Below are the code and all the weights of a small trained network. Each question names an input and a class and asks about switching units off, where a switched-off unit gives its printed mean instead of its output.

import numpy as np


def w(rows, s, z=0):
    codes = np.array(rows[::2]) - 128.0
    scale = np.full(codes.shape[1], s)
    scale[-1] = z or s
    return codes * scale


def f(y):
    return np.maximum(y, 0)


def log_softmax(a):
    a = a - a.max(-1, keepdims=True)
    return a - np.log(np.exp(a).sum(-1, keepdims=True))


def net(x, mask):
    res = np.array(x, float).reshape(1, 8) / 4 @ E
    y = f(res @ A[0][:, :-1].T + A[0][:, -1])
    res = res + np.where(mask, y, B[0][:, -1]) @ B[0][:, :-1]
    return log_softmax(res[-1] @ U[:, :-1].T + U[:, -1])


A, B = {}, {}
E = w([
[127,127,128,129,127],'x0',
[128,128,128,128,127],'x1',
[130,128,129,127,130],'x2',
[128,128,128,129,129],'x3',
[127,128,127,129,126],'x4',
[204,125,66,112,106],'x5',
[91,137,81,69,200],'x6',
[120,4,134,125,134],'x7',
],0.017)
A[0] = w([
[88,121,95,98,161,59],'n1',
[56,153,158,140,151,77],'n2',
[143,196,7,117,152,106],'n3',
[135,196,155,122,123,167],'n4',
[122,98,183,148,146,106],'n5',
[46,150,171,147,157,101],'n6',
[175,96,98,115,84,23],'n7',
[203,113,83,102,96,101],'n8',
[176,130,153,151,7,135],'n9',
[72,107,115,55,157,2],'n10',
[143,166,56,105,155,109],'n11',
[84,55,69,114,154,79],'n12',
[89,127,199,141,151,191],'n13',
[75,113,82,93,193,133],'n14',
[168,104,71,177,128,54],'n15',
[116,202,161,151,111,55],'n16',
[105,86,196,149,84,114],'n17',
[138,194,155,123,127,174],'n18',
[130,218,182,126,111,80],'n19',
[70,181,136,142,143,97],'n20',
[148,58,209,151,70,129],'n21',
[80,141,155,143,142,167],'n22',
[121,48,203,113,115,97],'n23',
[87,119,113,64,166,164],'n24',
[67,139,114,148,117,190],'n25',
[153,142,135,149,89,79],'n26',
[79,60,187,174,161,130],'n27',
[128,55,86,131,146,10],'n28',
[151,180,42,103,153,104],'n29',
[103,100,148,162,180,87],'n30',
[216,103,82,128,111,153],'n31',
[122,213,148,176,130,59],'n32',
[114,90,107,102,109,62],'n33',
[163,144,133,166,67,42],'n34',
[80,158,216,127,193,46],'n35',
[153,56,119,130,160,75],'n36',
],0.012,0.009)
B[0] = w([
[180,34,177,83,133,169],'n1',
[60,159,157,165,190,183],'n2',
[140,159,49,102,81,226],'n3',
[86,126,177,170,194,210],'n4',
[164,131,78,113,102,171],'n5',
[66,140,152,176,196,204],'n6',
[191,27,254,51,149,160],'n7',
[89,116,218,160,244,197],'n8',
[113,130,191,174,197,247],'n9',
[183,39,213,70,172,174],'n10',
[157,160,67,104,75,191],'n11',
[103,98,193,167,169,204],'n12',
[200,64,109,49,74,219],'n13',
[112,167,189,159,165,226],'n14',
[149,89,189,123,145,157],'n15',
[153,44,190,105,131,185],'n16',
[149,123,84,90,94,201],'n17',
[113,155,176,143,170,210],'n18',
[151,73,199,130,168,206],'n19',
[120,153,136,160,155,183],'n20',
[159,123,97,62,56,236],'n21',
[146,99,161,147,186,192],'n22',
[152,148,73,111,98,212],'n23',
[66,175,137,157,166,219],'n24',
[180,98,140,94,132,187],'n25',
[82,139,121,150,124,163],'n26',
[170,119,97,100,85,229],'n27',
[41,234,112,241,198,169],'n28',
[161,173,18,104,87,205],'n29',
[145,110,92,93,90,167],'n30',
[91,162,155,158,181,220],'n31',
[149,64,163,100,106,196],'n32',
[105,181,115,172,178,148],'n33',
[64,188,126,202,116,178],'n34',
[123,195,111,145,107,194],'n35',
[100,123,165,165,163,185],'n36',
],0.0092,0.013)
U = w([
[157,3,182,91,133,253],'0',
[57,217,148,179,148,44],'1',
[172,138,14,55,39,109],'2',
],0.016,0.0032)

Each question gives the input, the list of numbers given to net, and the class t.
The units are the neurons (one row each of A and B). Each row of codes is followed by its name. A weight is (code - 128) times the scale printed after its matrix; where a second scale follows, it is the last column's (A, B and U).
mask holds one flag per neuron, in row order. A switched-off neuron (its flag False) gives its mean, the last column of its row in B, instead of its output. The means were averaged over made-up inputs and are rounded, as every weight is.
A unit's drop is (log p(t) with every unit on - log p(t) with that unit switched off) / (log p(t) with every unit on - log p(t) with every unit switched off).
most important unit: the unit with the biggest drop
k most important neurons: the k neurons with the biggest drops, biggest first
drop when u is switched off: that unit's drop, to one decimal
input [4,6,2,4,8,3,3,1], class 1: most important neuron => [n13]
input [-7,4,7,-2,5,4,0,-1], class 1: 4 most important neurons => [n13, n21, n8, n27]
input [0,2,5,-2,-7,2,8,4], class 1: 2 most important neurons => [n28, n24]
input [-2,-3,-7,7,7,8,1,5], class 1: 3 most important neurons => [n28, n31, n13]
input [-3,-2,-8,-5,2,-7,-6,-8], class 0: 3 most important neurons => [n16, n32, n19]
input [-4,2,6,-6,-4,-8,-4,-8], class 0: 4 most important neurons => [n16, n32, n19, n13]
input [1,-8,-3,5,-4,0,-4,-7], class 0: 2 most important neurons => [n16, n32]
input [-3,5,7,-4,-7,-7,8,1], class 0: 2 most important neurons => [n10, n1]
input [8,-8,-4,-3,0,-4,0,0], class 0: 4 most important neurons => [n13, n28, n29, n3]
input [2,1,5,-3,-2,-6,0,0], class 0: 2 most important neurons => [n13, n28]
input [-3,-4,-4,-7,-6,-6,-3,-8], class 0: 2 most important neurons => [n16, n32]
input [-6,-6,3,7,4,0,-8,-3], class 0: drop when n32 is switched off => 0.5
input [1,-7,4,-5,8,1,1,3], class 1: drop when n16 is switched off => 0.3
input [5,3,3,-4,-1,4,-6,-2], class 1: most important unit => n34
input [-5,2,4,3,-2,1,-5,-1], class 1: drop when n10 is switched off => 0.2
input [3,-7,-2,3,-6,4,1,-3], class 2: drop when n4 is switched off => 0.0
